In the rows, zero is written as 128.
Each row of numbers stands for one thing and depends on some of the facts below. Use the named rows to name the rest.

Named rows:
sema: [101 107 121 121 124 134 142 144 120 150 132 145  94 117 125 103 138 144
 136 116 103 123 115 145 125  98]
loflon: [121 136 116 139 122 122 139 124 139 162 127 145 110 129  97  75 113 129
 139 129  95 130 120 145 133 110]
skalo: [111 127 120 115 125 109 147 144 113 170 119 127  96 131 117 102 134 144
 157 113 101 123 135 144 121 117]
gubrom: [126 122 110 126 126 112 143 114 161 149 129 103 116 136  84  96 125 126
 131 130  74 132 111 145 140 113]
drusik: [125 126 125 148 131 133 119 138 139 103 120  86 132 111 163 119 136 112
 120 121 154 126 118 113 141 137]
sedi: [118 139 143 121 125 117 123 111 105 129 143 173 138 151 117 150 124 117
 137 120 144 134 135 109 122 134]
rodrigron: [137 141 124 131 128 127 132 126 137 147 126 130 128 130 108 110 112 119
 120 132 111 135 125 133 129 124]
faske: [148 144 133 135 130 139 125 124 131 119 128 134 144 133 116 132 106 114
 113 135 134 140 127 116 121 137]
vafum: [124 118 123 144 131 128 119 127 155  88 125  68 133 118 155 126 138 113
 119 123 143 129 112 105 144 141]
fitel: [214  99 167 165  87 110 111 103 118 164 146 129 177 137 217 131 143 111
 113 154  66 106 145 192  90 132]
griskek: [149 121 123 153 123 120 136 121 126 106 135 161 134 122 122 111 107 119
 129 133 143 137 136 109 135 137]
drifeba: [140 132 129 129 128 133 115 100 155 101 135 103 151 138 111 142 125 123
 111 139 128 135 118 119 133 136]
plidil: [142 129 114 135 138 125 140 137 132 101 126 137 129 115 111 133 107 121
 115 127 147 141 131 103 141 144]
mitron: [132 123 131 130 116 135 106 116 120  95 145 172 129 118 123 136 133 152
 123 128 146 110 139 110 113 124]
gretuk: [132 123 138 123 125 122 135 127 104 117 134 131 132 143 133 138 126 130
 151 126 143 134 143 105 112 143]
bruplu: [119 116 138 108 137 134 130 137 111 108 133 127 132 142 143 182 147 120
 130 133 138 121 125 128 136 132]
trumar: [122 133 141 132 122 125 117 111 104 117 151 195 130 155 109 139 122 112
 151 130 142 132 134 117 125 133]
greplan: [151 133 123 143 133 126 132 137 126 119 126 146 135 114 130 131 108 120
 111 127 142 136 141 117 135 142]
plavetrek: [158 109 118 120 134 107 137 109 164  79 134  69 149 133 112 173 127 119
 102 130 111 147 124 117 150 152]

Facts:
Θ: is of sort; Σ: points at; π: belongs to class
skade Θ:a π:i
fosun Θ:b Σ:niki,rustagro,parok π:n
skava Θ:e π:h
refal Θ:a π:i
mitul Θ:a Σ:somodran,dagras π:m
gretuk Θ:b π:l
duris Θ:a Σ:fular,tritrum,skagrali π:n
zavar Θ:a π:l
debur Θ:f π:h
fletri Θ:c π:j
broplim Θ:a π:k
lebon Θ:a π:l
lotriki Θ:b Σ:sedi,lodrol,griskek,mitron,flabrel,rutu,zavar π:k
drustum Θ:c Σ:moger,bruklir,musi π:h
plekadra Θ:a π:h
brabivuk Θ:b π:m
flutri Θ:f π:n
nebo Θ:c π:n
moger Θ:b π:j
brofle Θ:b π:k
somodran Θ:a π:h
kiklun Θ:a Σ:lebon,vafum,klone,flirun π:i
rakiplik Θ:a π:i
gimoku Θ:b π:m
memul Θ:e π:n
muki Θ:a Σ:moger,sedi,bretom,kloklas π:n
muren Θ:a π:k
faske Θ:a π:i
fular Θ:b π:i
dupla Θ:a Σ:braba,klaga,drusik,gaki π:j
vubrim Θ:f π:k
trifam Θ:a π:j
gravol Θ:b π:n
kigril Θ:b π:n
triregral Θ:a π:n
gulotom Θ:c π:m
fluder Θ:a π:l
grigo Θ:a π:i
robror Θ:a π:k
graskin Θ:b π:l
skebrus Θ:c π:h
kobrir Θ:a π:i
tuder Θ:c Σ:grigo,brutek,plavetrek,gruro,graskin π:k
kluskim Θ:c π:j
grestor Θ:c π:h
klepos Θ:d π:m
gruro Θ:a π:m
stuvim Θ:e Σ:fitel,klapal,lirel π:i
skarem Θ:b Σ:flameni,kluskim,grestor,budeva,brovum π:i
klaga Θ:d π:h
zogo Θ:a Σ:faske,fleke,gimoku,triregral,skudru,gaki π:n
rafo Θ:a Σ:grestor,greklir,vinel,kisko,bidrok π:n
tetomu Θ:a π:n
pinos Θ:b Σ:broplim,fogrer,skudru,skagrali,vitriflok π:h
trodrok Θ:c π:i
fopil Θ:a π:n
brete Θ:a π:h
kosu Θ:d π:m
fluflak Θ:b Σ:brustar,rustagro π:h
taskoren Θ:e π:n
novis Θ:a Σ:gisok,trabrem π:h
ludre Θ:d π:k
skomak Θ:a π:i
mitron Θ:e π:m
gapel Θ:e Σ:suskek,trodrok π:k
loflon Θ:a Σ:niki,trifam,taskoren,rutu π:i
vafum Θ:a π:j
metufi Θ:a Σ:gafedil,plugufe π:l
drifeba Θ:a π:n
flameni Θ:d π:m
bruge Θ:c Σ:moger,fular,raklok,melir,klibar,stuzo,musi π:h
gregir Θ:a Σ:fular,lebon,robror,kiflim,trobrek,plugufe π:i
tramal Θ:a π:i
tagovon Θ:c π:h
trobrek Θ:a π:h
suskek Θ:b π:m
trogre Θ:a π:i
musi Θ:c π:m
kasen Θ:b π:h
greklir Θ:b π:i
trubrin Θ:b Σ:trinefom,bromo,debur,skudru π:l
fitel Θ:a π:l
steto Θ:f π:h
taskipler Θ:d π:j
gafle Θ:a π:l
zugrel Θ:a Σ:vubrim,trumar,steto,ludos,gumos π:n
kloklas Θ:a π:l
grastam Θ:a Σ:drifa,suskek,trifam,refal,trinefom,zavar π:h
bruklir Θ:a π:m
stuzo Θ:b π:j
tudopu Θ:d Σ:grigo,trogre,trabrem,klone π:h
piplabrun Θ:c π:n
skudru Θ:d π:l
sedi Θ:f π:i
lidrok Θ:b π:n
flabrel Θ:a π:i
niki Θ:d π:h
bromo Θ:f π:i
gosupor Θ:a Σ:tramal,greplan,greklir,lepem,rustagro,fletri,vitriflok,muren π:k
stotun Θ:a Σ:gimoku,brofle,bruklir π:m
skagrali Θ:b π:h
gumos Θ:a π:h
flirun Θ:d π:n
fleflor Θ:a π:h
brutek Θ:a π:l
dagras Θ:b π:i
bruplu Θ:c π:h
drefan Θ:e π:n
gubrom Θ:a Σ:tagovon,miple,gisok π:i
navar Θ:a Σ:suskek,griskek,dagras,ludos,fluder π:l
tritrum Θ:a π:m
zedrople Θ:c π:j
brovum Θ:d π:j
vitriflok Θ:a π:h
matreso Θ:a Σ:mafin,druli,bubal π:i
gaki Θ:a π:n
drusik Θ:a π:j
kufiple Θ:e Σ:vubrim,tramal,flutri,skulun,gretuk π:j
mupamok Θ:e π:n
miple Θ:a π:h
godruk Θ:e Σ:lidrok,rustagro,stuzo,brukuran π:j
brukuran Θ:e π:h
vutrir Θ:c π:i
rustagro Θ:a π:m
brigagra Θ:a Σ:skebrus,bruplu,trobrek π:i
mopa Θ:d Σ:lebon,flutri,piplabrun,rakiplik,fleflor,klepos π:l
drifa Θ:a π:n
brakem Θ:c π:h
mubel Θ:a Σ:stukepel,plidil,kasen π:j
greplan Θ:a π:k
plake Θ:a Σ:melir π:k
gidru Θ:a Σ:robror π:j
griskek Θ:a π:k
fotram Θ:d Σ:stotru,mafin,muren π:h
plavetrek Θ:a π:k
druli Θ:a π:l
drezuk Θ:a π:m
bretom Θ:c π:j
lepem Θ:a π:n
tigise Θ:c Σ:flameni,gafle,klibar,tetomu,vutrir π:j
vafla Θ:a Σ:somodran,plekadra π:l
dreto Θ:b Σ:skava,steto π:h
rodrigron Θ:a π:i
rutu Θ:a π:i
fleke Θ:d π:h
klone Θ:a π:h
nufer Θ:a Σ:brakem,drifeba,trabrem,klepos π:j
klibar Θ:a π:i
paplor Θ:a Σ:vubrim,dastubok,brustar,dagras,nebo π:j
plidil Θ:a π:k
kiflim Θ:a π:i
tipu Θ:a Σ:tagovon π:h
vinel Θ:a π:k
stotru Θ:a π:k
muskim Θ:c Σ:drifa,gisok,drezuk π:h
melir Θ:a π:n
sema Θ:e Σ:drefan,dagras,stuzo π:h
gafedil Θ:g π:n
trabrem Θ:g π:i
debrum Θ:d Σ:tetomu,brete π:i
stukepel Θ:a π:i
brustar Θ:b π:k
braba Θ:a π:j
klapal Θ:b π:j
mafin Θ:c π:l
flisten Θ:c Σ:lebon,braba,memul,mupamok,skade,brabivuk π:h
ludos Θ:e π:l
raklok Θ:a π:k
zumul Θ:a Σ:fleke,braba,skomak,fopil,brabivuk,vitriflok π:j
nenaba Θ:a π:i
bubal Θ:c π:h
lirel Θ:c π:i
skulun Θ:a π:l
lodrol Θ:d π:h
grezok Θ:c Σ:braba,trobrek π:m
budeva Θ:b π:k
dastubok Θ:a π:i
trumar Θ:c π:i
trinefom Θ:a π:j
bidrok Θ:a π:i
vegro Θ:a π:h
fogrer Θ:b π:j
gisok Θ:c π:i
nimokon Θ:a Σ:zedrople,gumos π:i
kisko Θ:b π:h
parok Θ:a π:n
plugufe Θ:e π:h
skalo Θ:b Σ:rustagro π:l

Rows to name:
No name comes twice in this set of rows, the named rows included.
[121 127 113 150 116 122 141 118 134 157 130 166 106 131  92  60 109 130
 150 132  98 129 118 136 129 105] : nimokon
[131 143 139 114 132 125 123 117 119 137 131 129 142 143 119 150 120 123
 131 125 142 150 142 123 114 145] : fular
[117 136 143 112 141 144 127 155  93 129 124 152 131 133 155 174 138 119
 125 131 153 118 131 136 129 131] : bubal
[ 96 110 119 117 124 124 151 136 115 167 120 128 100 132 126 102 141 149
 158 123 109 125 126 142 123 109] : fluflak
[122 125 105 142 118 121 135 124 139 145 121 159 103 117 105  70 127 161
 144 138 101  95 129 140 134 103] : mitul
[125 117 113 146 117 121 154 140 124 145 127 149  98 126 108  61 118 138
 153 128  96 114 120 131 128 103] : vafla
[117 139 140 112 132 123 103 105 130 114 143 145 141 144 116 173 140 116
 130 129 141 127 128 130 137 135] : piplabrun
[124 133 137 128 121 124 122 113 108 132 137 158 135 146 114 125 115 125
 149 128 147 148 141 111 109 140] : dagras
[100 132 135 135 132 123 109 138 116 108 132 129 122 124 165 148 150 105
 138 113 165 117 126 121 145 136] : fletri
[123 124 133 131 125 103 130 117 107 118 141 179 129 135 128 149 126 121
 142 113 146 134 143 106 135 140] : vubrim
[139 118 130 134 131 152 140 142 121 108 121 121 140 126 143 133 122 127
 122 144 142 126 120 114 126 130] : vitriflok
[112 113 111 131 118 103 138 131 131 147 141 165  95 109 106  93 124 136
 137 105 100 135 130 145 132 112] : gapel
[135 142 133 146 126 142 115 112 134 123 130 155 142 129 118 114 113 124
 121 140 147 132 128 119 125 129] : parok
[132 166 145 105 143 131 112 142 106 147 128 159 137 137 129 182 124 107
 110 120 146 131 142 139 129 138] : vutrir

Now the same things, written a new way:
Some rows with their names:
skomak: [133 119 151 110 137 168 141 131 140 115 137 161 118  98 113 136 131 130
 121  90 102 130 152 141 106 120 102 143 122 124 108 121 100 148  89  87
 162 139 133 103 126 124 129 129 162 136  75 103 117 116]
greplan: [152 125 139 164 136 127 122 144 129 102 139  95 146 135 121 123 127 117
  90 119 124 156 102 168 150 140 113 123 140 177 110  95 128 109  93  79
 134 129 130 101 177 142 119  96 134 117  98  71 122 130]
druli: [154 120 142 115 135 147 123 136 128 117 144 126 150 126 141 114 127 138
 103 131 127 121 125 131 142 146 122 132 143 148 133 101 124 132 131 130
 129 114 123 114 135 109 116 112 129 122 121 114 108 124]
kiflim: [128 129 139 112 146 174 138 129 129 119 126 175 126  98 114 148 123 148
 121  93 108 119 151 134 109 105 109 131 140 144 106 137 106 147 106  93
 143 130 117 117 119 128 137 134 159 146  64 120 122 125]
zugrel: [120 109 105 134 109  39 126 140 130 118  69 125  76 155  76  66 127 118
 105 135 137 134  92 127 140 181 141 102 102 137 196 133 167 118 142 146
 131 180 126 140 131 133 140 110  89 137 160 151 105 147]
grastam: [102  99  84  89  93  82 149  97  98 120  85 141  87 134  99  74 138 124
 174 128 154  75 121  89 114 140 172 116  81  63 200 159 143 117 176 200
 154 175 153 179  81 135 132 118  84 125 189 186 126 152]
dupla: [ 95 139 126 112 117 121 139 138 126 123 102 190  77  89  48  93 112 136
 146 116 133 120 142 141  92 141 125 125  66  93 205 158 133 148  95 103
 162 138 214 140 158 151 107 141 124 151 102 156  98 117]
loflon: [101 106  87 104  91  59 169 102  94  81 100 129  78 145 105  61 156 130
 139  90 130 104 114 112 119 135 155 109  77 113 178 136 150 138 145 153
 161 188 121 150  92 129 148 100 115 108 162 132 117 154]
mubel: [111 129 101 126 117  93 128 130 132 131  85 154  74 122  77  85 116 131
 118 129 130 120  98 130 131 153 137 109 101 102 202 141 141 135 128 149
 141 135 155 138 153 143 127 123 108 142 141 151 110 129]
refal: [112 126  98  90 119 141 158  99 100  96 154 124 160 156 143 126 136 146
 159  91 134 103 151 103 131  96 132 126 134 119 127 130 115 120 170 161
 161 150  84 152 100 128 154 126 139  95 132 115 114 139]
skade: [134 125 150 114 142 175 141 133 133 119 124 187 114  88 100 139 128 131
 116  97 100 122 150 133 122 107 103 135 142 127 107 134 105 146 111  97
 137 134 115 116 111 122 137 157 157 147  54 117 131 116]
paplor: [125 114  90 140 109  49 123 128 125 103  90 116  75 149  95  50 133 126
 102 151 144 125  75 141 154 192 145 100  96 125 203 128 158 116 138 158
 140 155 158 138 138 134 116 105  71 131 176 159 112 147]
mitul: [142 110 120 122 112  71 148 120 100  80  91 107  92 132 126  73 138 128
 119 140 140 122  91 130 136 147 161 119 104 126 161 123 150 130 141 142
 134 170 120 138 113 145 125  88  95 119 144 132  99 152]
budeva: [137 161 142 180 129  92 115 134 126 113 150 102 147 158 153 143 121 122
 121 129 124 161 117 156 133 122 126 120 130 148 109 109 130 125  91  79
 120 121 115 112 165 136 123  96 132 120 125  76 138 130]
brakem: [150 128 139 135 143 151 102 144 155 207  98 163 130 116 137 156  99 138
 126 149 119 116 152 107 134 124 116 139 176 121  92 150 130 129 155 171
  85 108  98 122 107 110 143 166 118 163 134 160 158 106]
gulotom: [119 130 136 153 117 110 134 124 112 133  95 135 116 128 147 130 130 119
 116 141 147 123 130 137 115 100 164 139 147 122 107 144 151 138 120 123
  99 129 122 138 126 140 130 115 122 130 130 119 136 104]
muskim: [ 98 120 104 127 101  86 128 122 132 173  66 160  85 135 112  93 144 114
 148 154 148 106 136 100 116 123 158 127 114  85 155 165 155 138 160 198
  99 148 127 154  88 125 134 150  92 160 176 183 143 121]
grezok: [119 138 140 140 115 114 139 146 115 128  86 200  57  82 100 113 139 108
 132 130 135 108 137 145  84  98 164 140 110  97 154 173 144 162  80  74
 110 155 162 139 131 162 121 138 130 174  88 140 123 102]
memul: [122 142 142 133 153 172 104 154 156 151 156 165 140  94  99 181 126 144
 126 141 150 149 145 150 130 111 110 135 131 128 133 146 100 145 122  75
 133  98 141 122 159 142 118 175 148 138  74 124 126 120]

Name these rows:
No name comes twice in this set of rows, the named rows included.
[143 129 118 154 118  88 124 118 122 123 115 111 132 172 174 125 135 142
 109 125 107 121 116 134 145 136 142 124 152 161  72 116 137 134 133 157
 102 126  69 113  98 108 162 108 141 127 165 123 152 125] : trumar
[101 130 123 142  97  34 115 128 126 121 108 104  83 152 109  82 138 113
 138 146 127 144  95 140 119 157 154 120  95 127 162 126 165 116 102 121
 122 150 140 139 135 132 126 107 100 131 178 147 141 145] : fosun
[122 105 116 126 114  46 120 143 141 104  84 121  61 123  58  54 139 113
 115 133 119 154  85 150 121 198 136 119  85 133 180 122 151 118  87  81
 132 162 162 120 147 152 114 122 110 140 129 127 119 149] : rafo
[128 142 125 115 134 139 126 132 137 131 113 175  87  96  76 119  98 126
 121 133 130 122 130 129 126 137  99 115 102  95 169 147 134 138 116 122
 132 133 179 132 164 134 119 143 127 154 112 137 104 113] : gidru
[109 117 131 164  87  30 137 128 122  82  98 147  44 128 110  74 166 113
 121 119  95 132  93 139 110 170 170 119  82 110 155 139 162 156  63  95
 114 179 137 111  94 134 129  97 125 173 148 141 143 141] : skarem
[ 93 120 128 129 104  96 125 146 147 179  64 215  32  74  70  89 114 111
 138 139 121 107 141 126  77 136 149 133  79  68 167 185 151 163  65 114
 108 153 178 136  92 142 113 169 117 210 136 194 147 109] : flisten
[129 127 139 142 106  67 108 125 126  91 129  96 101 146 150  88 173 111
 109 159 123 135  96 137 122 165 159 122 107 127 141 121 167 140  95 130
 114 139 128 114 131 122 121  94 135 141 180 150 138 139] : skalo
[121 160 144 138 130 149 119 125 129 160 174 115 146 124 147 168 115 122
 145 128 139 151 141 142 109 125 112 136 114 112 123 128 130 125  95 108
 121  92 174 124 159 121 113 135 146 117 125 115 143 111] : fogrer
[135 118 117 172 122  62 101 153 136 111 107 125  70 119  83  73 136 128
  77 165 141 137  68 148 166 190 141 107  95 128 198 157 161 145 141 116
 111 124 140 123 137 140 111 122 101 162 153 182 128 158] : kufiple
[136 151 127 139 122 123 135 107  96 115 159  85 189 166 201 173 133 121
 160 122 156 126 143 114 140  82 159 146 168 132  94 109 137 119 175 176
 104 116  84 145 119 121 132 101 107  87 159  98 129 143] : suskek
[119 125 147 152 113  80 114 159 151 102  66 217  65  97  80  92 137 136
  80 151 134 110 111 118 134 148 156 108 114  95 187 165 142 194 140 131
  99 156 148 127 121 147 126 149 117 202 116 191 115 133] : mopa
[116 139 144 106 127 146 149 108 138 171 142 108 153 120 161 171 125  99
 181 132 133 122 144  93  98 115 140 141 135 114 111 126 119 122 127 148
 144 113 139 138 109 105 114 134 130 123 159 155 152 114] : debur
[116 134 107 126 105 114 136 106 110 119 125 124 144 168 170 138 137 132
 143 105 126 120 145 110 127  91 142 124 149 147  91 135 134 141 135 163
 122 126  84 132 106 125 155 125 144 117 165 121 144 125] : trodrok
[ 58 151  96 153  71  29 162 109  91  78 109 138  86 174 117  99 136 129
 161 105 143 128 106 129 118 105 192 106  80 108 186 145 172 135 142 144
 137 179 145 189 124 157 137  75  93 114 186 128 122 140] : lotriki

